Here is a tiny trained network, its code and every weight. The questions are about switching its units off for an input and a target symbol, where a switched-off unit gives its printed mean instead of its output.

import numpy as np


def w(rows, s, z=0):
    codes = np.array(rows[::2]) - 128.0
    scale = np.full(codes.shape[1], s)
    scale[-1] = z or s
    return codes * scale


def f(y):
    return y / 2 * (1 + np.tanh(0.7978845608 * (y + 0.044715 * y**3)))


def softmax(a):
    e = np.exp(a - a.max(-1, keepdims=True))
    return e / e.sum(-1, keepdims=True)


def log_softmax(a):
    a = a - a.max(-1, keepdims=True)
    return a - np.log(np.exp(a).sum(-1, keepdims=True))


def net(x, mask):
    ids = ['βδεζλμπφψω'.index(c) for c in x.split()]
    T = len(ids)
    res = E[ids] + P[:T]
    q, k, v = (res @ M[0].T for M in (Q, K, V))
    z = softmax(np.where(np.tri(T) > 0, q @ k.T / 3**0.5, -1e9)) @ v
    res = res + np.where(mask[0], z, O[0][:, -1]) @ O[0][:, :-1]
    y = f(res @ A[0][:, :-1].T + A[0][:, -1])
    res = res + np.where(mask[1:9], y, B[0][:, -1]) @ B[0][:, :-1]
    return log_softmax(res[-1] @ U[:, :-1].T + U[:, -1])


Q, K, V, O, A, B = {}, {}, {}, {}, {}, {}
E = w([
[119,143,88,171,38],'β',
[110,192,166,122,143],'δ',
[148,128,96,250,70],'ε',
[173,133,123,218,98],'ζ',
[180,151,158,136,116],'λ',
[46,194,126,140,103],'μ',
[145,167,154,108,124],'π',
[89,188,147,127,119],'φ',
[154,141,117,142,87],'ψ',
[131,131,84,126,153],'ω',
],0.025)
P = w([
[165,101,76,2,137],'0',
[190,218,137,191,141],'1',
[158,205,172,182,174],'2',
[188,156,142,127,40],'3',
[160,158,171,160,117],'4',
[161,148,181,184,111],'5',
[160,140,205,184,116],'6',
[146,117,194,230,84],'7',
],0.0083)
Q[0] = w([
[183,254,64,203,138],'head 1',
[135,217,195,198,97],'head 1',
[123,181,149,118,94],'head 1',
],0.014)
K[0] = w([
[110,70,75,67,207],'head 1',
[128,71,9,88,188],'head 1',
[148,90,100,124,178],'head 1',
],0.011)
V[0] = w([
[174,184,228,107,189],'head 1',
[133,152,137,3,142],'head 1',
[52,198,92,127,127],'head 1',
],0.014)
O[0] = w([
[114,177,156,249,189,133],'head 1',
[39,133,90,192,103,254],'head 1',
[89,39,162,136,73,161],'head 1',
],0.02,0.0078)
A[0] = w([
[159,254,112,166,110,225],'neuron 1',
[197,238,62,120,181,28],'neuron 2',
[180,122,163,167,77,241],'neuron 3',
[188,161,11,123,155,254],'neuron 4',
[147,131,144,100,74,76],'neuron 5',
[140,112,111,175,58,175],'neuron 6',
[56,64,243,76,57,39],'neuron 7',
[117,188,99,157,51,181],'neuron 8',
],0.0097,0.0038)
B[0] = w([
[152,158,29,83,150,230],'neuron 1',
[159,86,153,212,29,177],'neuron 2',
[85,164,79,80,133,173],'neuron 3',
[148,164,255,82,126,166],'neuron 4',
[135,77,163,180,244,149],'neuron 5',
[145,178,174,98,162,218],'neuron 6',
[180,135,80,202,136,193],'neuron 7',
[102,81,158,107,180,249],'neuron 8',
],0.0086,0.02)
U = w([
[160,100,158,128,184,99],'β',
[119,201,51,1,101,253],'δ',
[136,135,64,98,210,40],'ε',
[100,99,120,116,94,213],'ζ',
[167,92,122,187,76,105],'λ',
[121,118,182,146,216,87],'μ',
[173,93,63,131,135,170],'π',
[171,165,58,152,85,76],'φ',
[117,104,249,182,103,113],'ψ',
[169,151,150,147,36,106],'ω',
],0.0085,0.0039)

Each question gives the input, a string of symbols that net reads in full, and the target symbol t.
The units are the heads (3 rows each of Q, K, V and O) and the neurons (one row each of A and B). Each row of codes is followed by its name. A weight is (code - 128) times the scale printed after its matrix; where a second scale follows, it is the last column's (O, A, B and U).
mask holds one flag per unit, heads first, then neurons. A switched-off unit (its flag False) gives its mean, the last column of its rows in O or B, instead of its output. The means were averaged over made-up inputs and are rounded, as every weight is.
A unit's drop is (log p(t) with every unit on - log p(t) with that unit switched off) / (log p(t) with every unit on - log p(t) with every unit switched off).
The circuit of an input: a set's keep is (log p(t) with only the set's units on - log p(t) with every unit switched off) / (log p(t) with every unit on - log p(t) with every unit switched off). Starting from all 9 units, units are removed one at a time, each time the one whose removal leaves the highest keep (on an exact tie, the one counted first), for as long as the keep stays at least 0.8.
units of the circuit, in order: the units of the circuit, biggest drop first
most important unit: the unit with the biggest drop
top k neurons: the k neurons with the biggest drops, biggest first
input ζ β λ ψ ζ ε, target ω: most important unit : neuron 2
input ε μ δ π π ψ, target β: units of the circuit, in order : (neuron 5; head 1)
input λ ψ δ φ φ ψ β φ, target φ: units of the circuit, in order : (neuron 1; neuron 2; head 1)
input ε ψ λ, target β: units of the circuit, in order : (neuron 5; head 1)
input β φ ζ, target π: units of the circuit, in order : (head 1; neuron 5; neuron 7)
input μ ε λ π ζ, target λ: units of the circuit, in order : (neuron 7; head 1)
input δ π λ λ π ε φ, target μ: top 3 neurons : (neuron 1; neuron 2; neuron 8)
input δ π β δ, target μ: units of the circuit, in order : (head 1; neuron 1; neuron 8)
input β ζ ψ, target π: top 2 neurons : (neuron 5; neuron 7)
input λ λ δ, target φ: top 2 neurons : (neuron 1; neuron 2)
input ψ ζ μ π ω ζ, target δ: top 3 neurons : (neuron 3; neuron 2; neuron 7)
input β δ ζ λ ζ ε, target π: units of the circuit, in order : (head 1; neuron 5)
input π β δ λ, target ε: top 2 neurons : (neuron 1; neuron 8)
input λ ε π ζ ζ λ ζ ψ, target φ: units of the circuit, in order : (neuron 1; head 1; neuron 2)
input ε β μ, target β: units of the circuit, in order : (neuron 5; head 1; neuron 1)
input λ μ π ε ε, target φ: most important unit : neuron 1
input β ε φ ε π, target π: units of the circuit, in order : (head 1; neuron 7; neuron 5)
input ω ω β, target ζ: units of the circuit, in order : (head 1; neuron 8)
input φ π δ ψ ψ δ β, target ψ: top 3 neurons : (neuron 1; neuron 6; neuron 8)
input ζ ε δ π μ μ λ δ, target ω: top 2 neurons : (neuron 2; neuron 8)
input ε ω β, target δ: top neuron : (neuron 3)
input ζ ζ π φ, target ω: top 3 neurons : (neuron 2; neuron 4; neuron 8)
